Below is a small trained network, with its code and all its weights. Each question gives an input and a target symbol and asks what happens when units are switched off, that is, made to give their printed mean instead of their output.

import numpy as np


def w(rows, s, z=0):
    codes = np.array(rows[::2]) - 128.0
    scale = np.full(codes.shape[1], s)
    scale[-1] = z or s
    return codes * scale


def f(y):
    return np.maximum(y, 0)


def softmax(a):
    e = np.exp(a - a.max(-1, keepdims=True))
    return e / e.sum(-1, keepdims=True)


def log_softmax(a):
    a = a - a.max(-1, keepdims=True)
    return a - np.log(np.exp(a).sum(-1, keepdims=True))


def net(x, mask):
    ids = ['αβγεθλξπσφψω'.index(c) for c in x.split()]
    T = len(ids)
    res = E[ids] + P[:T]
    u = 0
    for l in range(2):
        r = res
        for j in range(2):
            rows = slice(2 * j, 2 * j + 2)
            q, k, v = (r @ M[l][rows].T for M in (Q, K, V))
            z = softmax(np.where(np.tri(T) > 0, q @ k.T / 2**0.5, -1e9)) @ v
            o = O[l][rows]
            res = res + np.where(mask[u + j], z, o[:, -1]) @ o[:, :-1]
        u += 2
        y = f(res @ A[l][:, :-1].T + A[l][:, -1])
        res = res + np.where(mask[u : u + 8], y, B[l][:, -1]) @ B[l][:, :-1]
        u += 8
    return log_softmax(res[-1] @ U[:, :-1].T + U[:, -1])


Q, K, V, O, A, B = {}, {}, {}, {}, {}, {}
E = w([
[186,91,118,109,178,185,129,158,138],'α',
[125,35,72,84,97,187,86,137,119],'β',
[79,165,164,83,184,140,163,181,113],'γ',
[154,159,138,158,190,110,16,147,95],'ε',
[64,88,134,105,202,187,120,134,129],'θ',
[117,75,115,133,162,113,170,181,223],'λ',
[172,41,83,168,186,133,220,126,39],'ξ',
[132,172,153,101,145,183,110,183,77],'π',
[215,134,62,42,95,46,184,159,87],'σ',
[215,254,138,44,249,83,113,72,63],'φ',
[95,85,218,38,121,90,110,34,114],'ψ',
[79,76,205,152,182,46,96,221,137],'ω',
],0.019)
P = w([
[140,154,1,171,87,107,29,83,159],'0',
[97,147,57,120,148,113,47,108,146],'1',
[92,112,102,95,171,139,92,124,137],'2',
[57,93,139,119,214,145,168,146,157],'3',
[61,73,184,126,215,106,155,126,114],'4',
[68,77,220,136,199,70,145,88,102],'5',
[99,61,230,154,226,91,176,73,87],'6',
],0.0065)
Q[0] = w([
[122,129,150,151,187,114,152,120,87],'0.h0',
[124,113,187,2,235,115,96,166,75],'0.h0',
[102,113,155,135,152,31,121,126,90],'0.h1',
[106,130,167,151,180,168,117,165,165],'0.h1',
],0.0084)
K[0] = w([
[189,65,148,205,104,144,254,147,42],'0.h0',
[138,47,184,162,158,68,213,89,59],'0.h0',
[158,70,128,97,162,140,165,205,152],'0.h1',
[64,82,188,117,62,131,120,118,117],'0.h1',
],0.0073)
V[0] = w([
[157,115,104,177,185,108,128,133,114],'0.h0',
[114,108,177,72,137,2,119,86,200],'0.h0',
[119,187,158,103,77,129,61,155,125],'0.h1',
[153,97,149,116,116,117,185,101,109],'0.h1',
],0.0069)
O[0] = w([
[176,104,149,158,136,164,127,148,167,212],'0.h0',
[95,95,34,115,204,171,169,247,172,254],'0.h0',
[94,162,146,84,110,105,84,114,84,53],'0.h1',
[152,130,125,68,154,110,141,121,146,117],'0.h1',
],0.011,0.0038)
A[0] = w([
[169,222,101,157,179,99,141,80,116,4],'0.n0',
[113,130,174,194,152,150,92,229,217,51],'0.n1',
[180,45,119,129,134,79,154,84,154,144],'0.n2',
[80,162,231,89,215,185,63,2,132,158],'0.n3',
[169,127,80,139,175,95,167,97,37,114],'0.n4',
[228,81,167,124,231,52,59,170,109,85],'0.n5',
[200,205,147,153,123,101,200,131,130,48],'0.n6',
[169,167,220,193,112,88,118,147,165,16],'0.n7',
],0.0068,0.0024)
B[0] = w([
[44,71,96,116,90,255,178,144,109,149],'0.n0',
[176,94,12,161,41,110,197,117,88,227],'0.n1',
[98,97,220,46,119,130,147,149,197,205],'0.n2',
[105,174,103,170,189,198,168,147,94,219],'0.n3',
[52,134,136,145,91,142,181,42,75,177],'0.n4',
[122,43,122,119,103,112,99,133,81,255],'0.n5',
[71,149,161,20,135,70,173,105,39,151],'0.n6',
[198,79,103,95,103,116,118,198,49,151],'0.n7',
],0.0079,0.0086)
Q[1] = w([
[158,243,205,254,78,98,82,50,170],'1.h0',
[98,134,199,117,177,57,122,93,107],'1.h0',
[109,126,144,138,160,104,153,236,141],'1.h1',
[112,126,116,210,128,66,59,122,132],'1.h1',
],0.0074)
K[1] = w([
[153,186,96,119,97,158,103,135,152],'1.h0',
[172,145,134,147,108,178,82,151,144],'1.h0',
[132,55,77,107,133,100,160,133,119],'1.h1',
[244,178,116,128,103,132,98,192,79],'1.h1',
],0.011)
V[1] = w([
[135,96,155,254,77,119,81,89,199],'1.h0',
[179,108,105,165,42,47,127,96,107],'1.h0',
[130,167,164,158,152,119,138,189,66],'1.h1',
[197,196,227,128,109,76,138,127,200],'1.h1',
],0.0073)
O[1] = w([
[114,83,95,181,191,86,103,51,149,57],'1.h0',
[116,116,176,81,101,238,151,214,175,105],'1.h0',
[101,179,104,96,126,184,9,166,114,114],'1.h1',
[156,113,185,77,147,133,57,137,138,2],'1.h1',
],0.013,0.02)
A[1] = w([
[127,145,106,49,166,55,13,15,97,252],'1.n0',
[149,127,184,178,197,169,100,12,181,121],'1.n1',
[153,100,148,95,138,38,204,160,145,165],'1.n2',
[117,83,242,139,65,110,124,94,95,80],'1.n3',
[180,144,120,208,126,101,242,138,139,240],'1.n4',
[20,140,131,88,3,171,181,88,81,111],'1.n5',
[209,61,57,141,119,152,147,135,129,97],'1.n6',
[36,174,3,154,129,58,140,163,132,204],'1.n7',
],0.0064,0.0044)
B[1] = w([
[156,122,218,181,154,146,103,146,195,135],'1.n0',
[96,83,82,131,126,21,254,134,183,137],'1.n1',
[97,198,52,106,126,158,87,130,115,192],'1.n2',
[89,179,74,66,139,143,199,140,107,148],'1.n3',
[92,148,192,114,94,167,41,72,187,249],'1.n4',
[133,70,175,156,140,122,153,151,121,224],'1.n5',
[132,116,159,73,164,93,132,116,116,180],'1.n6',
[182,159,137,108,172,143,139,106,162,251],'1.n7',
],0.009,0.029)
U = w([
[211,130,248,79,228,97,103,161,169,226],'α',
[127,62,53,139,196,156,188,197,179,17],'β',
[68,157,197,154,160,150,56,119,137,253],'γ',
[100,92,25,163,143,173,100,117,87,180],'ε',
[132,109,135,229,176,116,158,91,147,136],'θ',
[80,93,110,111,125,155,54,78,176,145],'λ',
[97,60,86,177,33,123,160,42,112,122],'ξ',
[219,161,164,196,55,116,198,112,114,137],'π',
[159,135,40,27,194,103,158,107,119,125],'σ',
[117,88,143,105,191,138,127,123,110,11],'φ',
[201,83,201,117,223,2,193,180,178,220],'ψ',
[117,134,162,127,127,92,148,245,147,134],'ω',
],0.006,0.0036)

Each question gives the input, a string of symbols that net reads in full, and the target symbol t.
The units are the heads (2 rows each of Q, K, V and O) and the neurons (one row each of A and B). Each row of codes is followed by its name. A weight is (code - 128) times the scale printed after its matrix; where a second scale follows, it is the last column's (O, A, B and U).
mask holds one flag per unit, layer by layer, with each layer's heads first. A switched-off unit (its flag False) gives its mean, the last column of its rows in O or B, instead of its output. The means were averaged over made-up inputs and are rounded, as every weight is.
A unit's drop is (log p(t) with every unit on - log p(t) with that unit switched off) / (log p(t) with every unit on - log p(t) with every unit switched off).
The circuit of an input: a set's keep is (log p(t) with only the set's units on - log p(t) with every unit switched off) / (log p(t) with every unit on - log p(t) with every unit switched off). Starting from the 12 units with the biggest drops (on a tie, the unit counted first), units are removed one at a time, each time the one whose removal leaves the highest keep (on an exact tie, the one counted first), for as long as the keep stays at least 0.8.
circuit, biggest first: the units of the circuit, biggest drop first
k most important neurons: the k neurons with the biggest drops, biggest first
top k neurons in layer l: the k neurons of layer l with the biggest drops, biggest first
input ψ β β ε θ, target θ: circuit, biggest first -> 1.h0; 1.h1; 0.n6
input α ψ ω π β σ, target ω: 4 most important neurons -> 0.n1; 0.n4; 0.n2; 1.n5
input σ ψ γ, target σ: circuit, biggest first -> 0.h0; 1.h0; 0.n1
input φ α α λ, target λ: 2 most important neurons -> 1.n4; 1.n2
input ψ ψ π β, target σ: top neuron in layer 1 -> 1.n7
input α ξ ψ θ α ε ω, target ω: 3 most important neurons -> 0.n7; 1.n7; 1.n4
input ψ α π, target σ: circuit, biggest first -> 0.h0; 0.n1; 1.h0
input ω α γ, target β: circuit, biggest first -> 1.h0; 0.n1; 0.h0
input β ψ π, target σ: circuit, biggest first -> 0.h0; 1.h0; 1.n7
input ω λ ω γ ψ β ε, target σ: 2 most important neurons -> 1.n7; 1.n6
input β ω σ, target β: circuit, biggest first -> 0.n1; 1.h0; 0.h0
input λ β γ ψ λ, target σ: circuit, biggest first -> 1.n2; 1.h0; 0.h0
input λ ω ξ ψ α ψ θ, target θ: circuit, biggest first -> 0.n3; 1.h0; 0.h0
input α γ ω β, target β: circuit, biggest first -> 0.n1; 1.h0; 1.n4
input β ε π σ, target ω: circuit, biggest first -> 1.h0; 0.n6
input φ θ ε, target π: top 2 neurons in layer 1 -> 1.n2; 1.n4
input π ψ ε π ω ψ, target β: 2 most important neurons -> 0.n1; 0.n5
input λ ξ ε, target ε: top 3 neurons in layer 1 -> 1.n4; 1.n7; 1.n5
input ψ ψ ε, target σ: circuit, biggest first -> 1.n7; 0.h0; 1.h0
input β λ ψ θ, target σ: circuit, biggest first -> 1.n7; 1.h0; 0.h0
input β λ ε π λ π ψ, target σ: most important neuron -> 1.n2
input λ ψ α α λ φ β, target π: top 3 neurons in layer 0 -> 0.n6; 0.n0; 0.n5
input θ ω β α ω ψ φ, target β: top neuron in layer 0 -> 0.n5
